Below are the code and all the weights of a small trained network. Each question names an input and a target symbol and asks about switching units off, where a switched-off unit gives its printed mean instead of its output.

import numpy as np


def w(rows, s, z=0):
    codes = np.array(rows[::2]) - 128.0
    scale = np.full(codes.shape[1], s)
    scale[-1] = z or s
    return codes * scale


def f(y):
    return np.maximum(y, 0)


def softmax(a):
    e = np.exp(a - a.max(-1, keepdims=True))
    return e / e.sum(-1, keepdims=True)


def log_softmax(a):
    a = a - a.max(-1, keepdims=True)
    return a - np.log(np.exp(a).sum(-1, keepdims=True))


def net(x, mask):
    ids = ['αδμπφψω'.index(c) for c in x.split()]
    T = len(ids)
    res = E[ids] + P[:T]
    u = 0
    for l in range(2):
        q, k, v = (res @ M[l].T for M in (Q, K, V))
        z = softmax(np.where(np.tri(T) > 0, q @ k.T / 3**0.5, -1e9)) @ v
        res = res + np.where(mask[u], z, O[l][:, -1]) @ O[l][:, :-1]
        u += 1
        y = f(res @ A[l][:, :-1].T + A[l][:, -1])
        res = res + np.where(mask[u : u + 4], y, B[l][:, -1]) @ B[l][:, :-1]
        u += 4
    return log_softmax(res[-1] @ U[:, :-1].T + U[:, -1])


Q, K, V, O, A, B = {}, {}, {}, {}, {}, {}
E = w([
[168,19,62,55,67,176,233,185,70],'α',
[244,175,18,125,173,79,85,24,80],'δ',
[66,33,191,230,82,33,144,35,147],'μ',
[9,210,27,184,79,235,117,75,213],'π',
[159,26,156,40,184,105,81,59,102],'φ',
[209,32,79,172,20,74,63,239,195],'ψ',
[100,250,253,202,234,242,120,212,158],'ω',
],0.0066)
P = w([
[198,112,100,133,161,75,232,128,249],'0',
[110,79,94,247,102,148,48,87,49],'1',
[156,124,113,101,136,84,209,146,211],'2',
[126,88,112,212,85,189,25,83,71],'3',
[124,118,123,108,123,109,186,141,186],'4',
[125,99,137,192,71,230,14,72,92],'5',
[87,139,127,101,113,115,186,147,172],'6',
[116,130,133,184,64,251,1,74,104],'7',
[85,128,121,119,137,110,176,153,158],'8',
],0.0057)
Q[0] = w([
[89,108,250,166,199,22,221,238,201],'L0H1',
[57,96,43,198,31,187,55,5,92],'L0H1',
[240,204,130,15,236,169,123,254,57],'L0H1',
],0.0062)
K[0] = w([
[253,45,74,21,79,58,36,172,75],'L0H1',
[11,216,167,155,131,253,114,172,190],'L0H1',
[164,53,116,210,151,4,209,47,94],'L0H1',
],0.0065)
V[0] = w([
[181,84,254,118,139,83,81,140,62],'L0H1',
[89,211,166,170,218,226,97,74,151],'L0H1',
[65,117,192,106,129,53,215,82,88],'L0H1',
],0.0057)
O[0] = w([
[80,94,157,21,113,232,30,140,133,2],'L0H1',
[255,155,85,139,135,215,176,74,207,170],'L0H1',
[52,98,24,20,154,94,76,174,166,59],'L0H1',
],0.0044,0.0033)
A[0] = w([
[73,117,121,101,166,124,19,14,3,9],'L0N1',
[111,63,118,27,205,80,213,95,145,192],'L0N2',
[245,125,51,73,125,96,202,223,158,120],'L0N3',
[172,201,79,91,178,78,239,57,227,252],'L0N4',
],0.006,0.0012)
B[0] = w([
[150,145,99,21,158,250,165,31,2,170],'L0N1',
[60,14,184,106,160,95,40,206,71,179],'L0N2',
[201,106,174,5,207,117,188,55,69,193],'L0N3',
[34,37,93,171,207,162,69,182,123,254],'L0N4',
],0.0058,0.0042)
Q[1] = w([
[57,65,119,201,18,204,108,38,41],'L1H1',
[32,252,105,142,248,164,140,232,214],'L1H1',
[26,185,168,125,254,33,231,224,228],'L1H1',
],0.0063)
K[1] = w([
[147,235,103,119,75,246,105,143,237],'L1H1',
[239,57,99,213,152,9,192,91,151],'L1H1',
[253,56,129,144,138,17,79,108,49],'L1H1',
],0.0062)
V[1] = w([
[177,102,9,76,53,120,104,3,141],'L1H1',
[122,172,215,109,172,136,166,89,39],'L1H1',
[156,161,197,204,164,95,119,48,120],'L1H1',
],0.0056)
O[1] = w([
[119,118,2,103,160,41,127,37,137,173],'L1H1',
[52,112,193,96,229,159,109,172,61,14],'L1H1',
[94,202,168,172,127,77,28,177,41,253],'L1H1',
],0.0061,0.0014)
A[1] = w([
[230,70,192,62,211,116,131,106,180,252],'L1N1',
[172,111,73,140,93,117,254,41,219,233],'L1N2',
[190,164,75,13,198,200,192,118,22,89],'L1N3',
[167,246,10,189,97,118,81,83,79,175],'L1N4',
],0.0061,0.0029)
B[1] = w([
[162,203,140,108,54,108,69,14,64,219],'L1N1',
[175,197,23,83,87,156,200,130,37,254],'L1N2',
[242,93,148,182,246,61,160,226,253,188],'L1N3',
[90,84,252,46,53,75,190,102,190,248],'L1N4',
],0.0063,0.0053)
U = w([
[132,76,220,48,163,76,255,168,195,2],'α',
[176,166,47,194,236,93,25,75,128,91],'δ',
[60,19,133,195,77,14,29,245,253,192],'μ',
[120,89,3,171,159,227,167,207,67,161],'π',
[21,85,150,36,123,188,68,32,24,59],'φ',
[184,248,166,66,33,87,197,45,93,111],'ψ',
[183,183,251,195,160,241,83,172,165,248],'ω',
],0.0063,0.0036)

Each question gives the input, a string of symbols that net reads in full, and the target symbol t.
The units are the heads (3 rows each of Q, K, V and O) and the neurons (one row each of A and B). Each row of codes is followed by its name. A weight is (code - 128) times the scale printed after its matrix; where a second scale follows, it is the last column's (O, A, B and U).
mask holds one flag per unit, layer by layer, with each layer's heads first. A switched-off unit (its flag False) gives its mean, the last column of its rows in O or B, instead of its output. The means were averaged over made-up inputs and are rounded, as every weight is.
A unit's drop is (log p(t) with every unit on - log p(t) with that unit switched off) / (log p(t) with every unit on - log p(t) with every unit switched off).
The circuit of an input: a set's keep is (log p(t) with only the set's units on - log p(t) with every unit switched off) / (log p(t) with every unit on - log p(t) with every unit switched off). Starting from all 10 units, units are removed one at a time, each time the one whose removal leaves the highest keep (on an exact tie, the one counted first), for as long as the keep stays at least 0.8.
circuit, biggest first: the units of the circuit, biggest drop first
unit that matters most: the unit with the biggest drop
top k neurons: the k neurons with the biggest drops, biggest first
k most important neurons of layer l: the k neurons of layer l with the biggest drops, biggest first
drop when u is switched off: that unit's drop, to one decimal
input μ μ μ π μ, target π: top neuron	L1N4
input ω φ μ, target μ: top 4 neurons	L1N2, L0N2, L0N3, L0N1
input ω δ ψ φ, target ω: circuit, biggest first	L1H1, L1N3, L0N1
input φ π π α ω α μ μ, target ω: circuit, biggest first	L1H1, L0H1
input φ ω π μ ω μ π φ, target ψ: circuit, biggest first	L0N4, L1N1, L0H1
input ω φ μ α ψ π ω μ, target ω: circuit, biggest first	L0H1, L1H1
input π ω ψ ω ω μ ψ, target ω: circuit, biggest first	L1H1, L0H1, L0N3
input μ ψ ψ, target ψ: circuit, biggest first	L0N3, L1N1
input δ φ ψ, target ψ: top 2 neurons	L1N1, L0N3
input α δ ω μ π, target π: top 2 neurons	L0N4, L1N1
input ψ π δ δ μ φ, target ψ: top 3 neurons	L0N4, L1N4, L0N2
input π μ δ ω φ, target φ: circuit, biggest first	L0N2, L1N1, L0H1
input φ π μ δ, target ψ: circuit, biggest first	L1N4, L0H1
input μ ψ φ ω ψ ω ω π, target ψ: 2 most important neurons of layer 0	L0N2, L0N3
input φ μ μ, target μ: top 2 neurons	L0N2, L1N2
input π α μ ψ φ δ ψ π, target ψ: unit that matters most	L1N4
input π φ δ δ φ δ φ α, target ψ: top 3 neurons	L0N4, L1N2, L0N2
input μ π π, target π: top 2 neurons	L0N4, L1N2
input μ μ π δ, target ψ: top 2 neurons	L1N4, L1N2
input ω μ φ δ, target ω: top neuron	L1N3
input φ π φ δ π μ π, target μ: 3 most important neurons of layer 1	L1N4, L1N1, L1N2
input μ α ψ φ, target δ: 2 most important neurons of layer 0	L0N1, L0N4
input μ π ω α, target ω: top 2 neurons	L1N3, L1N4
input ψ α μ μ, target φ: top 2 neurons	L0N1, L1N3
input α α μ ψ ψ φ, target δ: top 2 neurons	L1N3, L0N1
input α π ω α μ ψ α δ, target ω: drop when L1N1 is switched off	0.0
input μ π ψ δ ψ ψ φ μ, target ψ: top neuron	L0N4
